Here is a tiny trained network, its code and every weight. The questions are about switching its units off for an input and a target symbol, where a switched-off unit gives its printed mean instead of its output.

import numpy as np


def w(rows, s, z=0):
    codes = np.array(rows[::2]) - 128.0
    scale = np.full(codes.shape[1], s)
    scale[-1] = z or s
    return codes * scale


def softmax(a):
    e = np.exp(a - a.max(-1, keepdims=True))
    return e / e.sum(-1, keepdims=True)


def log_softmax(a):
    a = a - a.max(-1, keepdims=True)
    return a - np.log(np.exp(a).sum(-1, keepdims=True))


def net(x, mask):
    ids = ['αγεζηθλμστφψ'.index(c) for c in x.split()]
    T = len(ids)
    res = E[ids] + P[:T]
    u = 0
    for l in range(2):
        r = res
        for j in range(3):
            rows = slice(2 * j, 2 * j + 2)
            q, k, v = (r @ M[l][rows].T for M in (Q, K, V))
            z = softmax(np.where(np.tri(T) > 0, q @ k.T / 2**0.5, -1e9)) @ v
            o = O[l][rows]
            res = res + np.where(mask[u + j], z, o[:, -1]) @ o[:, :-1]
        u += 3
    return log_softmax(res[-1] @ U[:, :-1].T + U[:, -1])


Q, K, V, O = {}, {}, {}, {}
E = w([
[98,177,33],'α',
[174,197,254],'γ',
[186,151,219],'ε',
[79,206,139],'ζ',
[131,126,77],'η',
[130,126,89],'θ',
[98,173,123],'λ',
[203,98,139],'μ',
[124,139,94],'σ',
[105,174,141],'τ',
[59,249,176],'φ',
[140,121,100],'ψ',
],0.0093)
P = w([
[244,124,115],'0',
[146,238,125],'1',
[70,54,141],'2',
[142,94,97],'3',
[163,242,125],'4',
[87,57,186],'5',
[150,88,96],'6',
[175,248,128],'7',
[105,55,218],'8',
],0.012)
Q[0] = w([
[202,157,114],'0.h0',
[215,186,157],'0.h0',
[182,206,21],'0.h1',
[187,207,9],'0.h1',
[176,106,188],'0.h2',
[174,213,116],'0.h2',
],0.014)
K[0] = w([
[229,107,194],'0.h0',
[253,143,173],'0.h0',
[225,228,41],'0.h1',
[225,243,47],'0.h1',
[143,81,57],'0.h2',
[238,110,164],'0.h2',
],0.011)
V[0] = w([
[172,101,227],'0.h0',
[79,213,89],'0.h0',
[122,180,131],'0.h1',
[225,200,169],'0.h1',
[179,65,102],'0.h2',
[86,48,2],'0.h2',
],0.0085)
O[0] = w([
[131,114,230,203],'0.h0',
[7,205,3,98],'0.h0',
[223,126,102,163],'0.h1',
[180,214,17,254],'0.h1',
[193,77,140,156],'0.h2',
[176,75,51,17],'0.h2',
],0.0069,0.005)
Q[1] = w([
[12,91,120],'1.h0',
[124,85,240],'1.h0',
[137,85,201],'1.h1',
[65,15,102],'1.h1',
[107,238,142],'1.h2',
[253,63,73],'1.h2',
],0.0062)
K[1] = w([
[5,168,171],'1.h0',
[155,157,198],'1.h0',
[131,73,152],'1.h1',
[74,151,81],'1.h1',
[143,145,2],'1.h2',
[83,72,167],'1.h2',
],0.0094)
V[1] = w([
[110,254,42],'1.h0',
[226,54,60],'1.h0',
[205,145,168],'1.h1',
[113,148,204],'1.h1',
[242,106,57],'1.h2',
[92,90,69],'1.h2',
],0.0078)
O[1] = w([
[2,154,161,166],'1.h0',
[138,46,85,180],'1.h0',
[142,94,181,254],'1.h1',
[89,107,161,164],'1.h1',
[41,96,106,224],'1.h2',
[128,123,150,37],'1.h2',
],0.0083,0.0076)
U = w([
[2,43,146,189],'α',
[117,122,233,120],'γ',
[152,108,204,94],'ε',
[111,178,92,100],'ζ',
[126,124,72,127],'η',
[140,135,65,167],'θ',
[117,154,91,96],'λ',
[220,114,102,96],'μ',
[129,134,77,141],'σ',
[123,157,105,93],'τ',
[107,207,113,3],'φ',
[153,133,79,155],'ψ',
],0.0078,0.0041)

Each question gives the input, a string of symbols that net reads in full, and the target symbol t.
The units are the heads (2 rows each of Q, K, V and O). Each row of codes is followed by its name. A weight is (code - 128) times the scale printed after its matrix; where a second scale follows, it is the last column's (O and U).
mask holds one flag per head, layer by layer. A switched-off head (its flag False) gives its mean, the last column of its rows in O, instead of its output. The means were averaged over made-up inputs and are rounded, as every weight is.
A unit's drop is (log p(t) with every unit on - log p(t) with that unit switched off) / (log p(t) with every unit on - log p(t) with every unit switched off).
The circuit of an input: a set's keep is (log p(t) with only the set's units on - log p(t) with every unit switched off) / (log p(t) with every unit on - log p(t) with every unit switched off). Starting from all 6 units, units are removed one at a time, each time the one whose removal leaves the highest keep (on an exact tie, the one counted first), for as long as the keep stays at least 0.8.
units of the circuit, in order: the units of the circuit, biggest drop first
unit that matters most: the unit with the biggest drop
which heads matter: for each layer, one digit per head in row order, 1 if its drop is at least 0.15 and else 0, layers parted by /
drop when u is switched off: that unit's drop, to one decimal
input μ γ γ γ ψ, target μ: units of the circuit, in order => [0.h0, 1.h0]
input γ γ η λ α, target γ: units of the circuit, in order => [0.h0, 0.h2, 1.h1]
input ζ γ φ φ, target φ: unit that matters most => 1.h0
input α ε ψ ε τ α λ λ, target α: which heads matter => 101 / 101
input φ γ τ σ σ, target φ: units of the circuit, in order => [0.h2, 1.h0, 0.h0]
input μ η σ σ λ, target μ: units of the circuit, in order => [0.h0, 1.h0]
input γ τ μ γ ε ε ζ λ, target γ: units of the circuit, in order => [0.h0, 0.h2]
input α φ γ γ ζ, target α: units of the circuit, in order => [1.h0, 1.h2, 0.h2, 0.h0]
input μ μ φ η φ ψ φ γ, target μ: which heads matter => 101 / 100
input γ ε ε α, target α: which heads matter => 111 / 110
input γ φ α γ, target γ: which heads matter => 111 / 000
input γ ζ φ σ φ, target γ: drop when 0.h1 is switched off => -0.1
input μ γ γ θ ε, target μ: drop when 1.h2 is switched off => 0.0
input γ μ ψ φ φ σ η ζ, target γ: drop when 0.h0 is switched off => 0.8
input μ μ α γ α, target μ: drop when 0.h2 is switched off => 0.2
input γ γ θ ζ γ γ ε σ, target γ: unit that matters most => 0.h0
